a =
[[137 115 123 122 132]
 [131 124 126 136 109]
 [124 120 123 108 118]
 [136 117 113 128 115]
 [127 137 137 104 115]
 [119 142 110 134 135]
 [129 116 112 140 147]
 [131 123 139 141 140]
 [142 122 141 135 140]
 [132 134 136 148 119]
 [135 125 126 132 140]
 [108 138 131 129 117]
 [113 133 145 150 142]]
Rows and columns are counted from 1.
row 1 col 1	137
row 9 col 1	142
row 9 col 5	140
row 1 col 3	123
row 3 col 3	123
row 4 col 2	117
row 7 col 4	140
row 3 col 2	120
row 1 col 4	122
row 12 col 1	108
row 1 col 5	132
row 5 col 4	104
row 10 col 2	134
row 10 col 4	148
row 6 col 3	110
row 2 col 4	136
row 11 col 2	125
row 6 col 1	119
row 10 col 1	132
row 10 col 3	136

data = [[149, 154, 150, 138, 109, 100, 119, 112], [148, 146, 145, 115, 152, 136, 107, 106], [121, 128, 148, 152, 157, 142, 115, 100], [134, 135, 140, 121, 130, 124, 133, 137], [155, 123, 153, 154, 112, 133, 153, 155], [113, 105, 142, 147, 138, 139, 143, 150], [155, 106, 101, 136, 123, 109, 127, 150], [117, 100, 107, 123, 119, 152, 103, 152], [111, 107, 107, 101, 105, 124, 152, 101], [149, 138, 102, 105, 149, 121, 151, 133], [99, 122, 146, 102, 103, 148, 146, 141], [105, 134, 142, 144, 135, 114, 118, 149], [147, 115, 120, 156, 130, 122, 127, 132]]
Rows and columns are counted from 1.
(1, 1) = 149
(8, 2) = 100
(11, 5) = 103
(11, 6) = 148
(10, 8) = 133
(1, 4) = 138
(5, 7) = 153
(2, 6) = 136
(5, 8) = 155
(3, 3) = 148
(4, 5) = 130
(9, 8) = 101
(2, 4) = 115
(4, 6) = 124
(12, 2) = 134
(8, 7) = 103
(10, 7) = 151
(13, 2) = 115
(1, 3) = 150
(7, 1) = 155
(11, 2) = 122
(13, 1) = 147
(12, 7) = 118
(2, 1) = 148
(13, 7) = 127
(13, 4) = 156
(3, 1) = 121
(11, 7) = 146
(2, 7) = 107
(3, 2) = 128
(13, 3) = 120
(10, 2) = 138
(8, 4) = 123
(6, 4) = 147
(6, 8) = 150
(9, 2) = 107

M =
[[119 147 146 150 114 114 107 108 128 132 147 109]
 [112 130 120 126 111 129 117 115 129 121 142 114]
 [112 116 110 108 111 138 144 119 127 112 143 126]
 [130 121 123 116 136 133 144 144 124 136 113 141]
 [140 130 142 128 142 123 144 144 125 133 114 146]]
Indices start at 1.
(1, 1) => 119
(2, 10) => 121
(5, 4) => 128
(2, 9) => 129
(1, 8) => 108
(3, 12) => 126
(1, 7) => 107
(5, 3) => 142
(4, 7) => 144
(3, 7) => 144
(4, 8) => 144
(4, 9) => 124
(3, 2) => 116
(3, 8) => 119
(4, 12) => 141
(4, 11) => 113
(3, 4) => 108
(2, 12) => 114

arr =
[[140 128 153 147 125 106 130 131 123 119 124 116 130]
 [135 139 145 151 116 106 134 134 132 118 125 116 139]]
Rows and columns are counted from 1.
(1, 1) => 140
(1, 3) => 153
(1, 8) => 131
(2, 3) => 145
(2, 12) => 116
(2, 4) => 151
(2, 2) => 139
(2, 10) => 118
(1, 5) => 125

A =
array([[138, 135, 134, 114, 119, 132, 138, 136, 127],
       [140, 128, 132, 129, 118, 111, 146, 128, 140],
       [140, 112, 115, 136, 130, 113, 148, 125, 132],
       [134, 140, 131, 113, 125, 129, 130, 135, 131],
       [121, 144, 132, 102, 127, 120, 129, 122, 137],
       [121, 140, 125, 123, 139, 107, 147, 131, 130]])
Indices start at 1.
(1, 1)	138
(2, 3)	132
(6, 5)	139
(6, 6)	107
(5, 7)	129
(6, 4)	123
(1, 9)	127
(1, 2)	135
(1, 4)	114
(6, 8)	131
(6, 1)	121
(3, 4)	136
(3, 9)	132
(2, 9)	140
(2, 8)	128
(6, 9)	130
(1, 5)	119
(3, 1)	140
(2, 7)	146
(6, 7)	147
(4, 5)	125
(5, 4)	102
(2, 4)	129
(5, 9)	137
(5, 3)	132
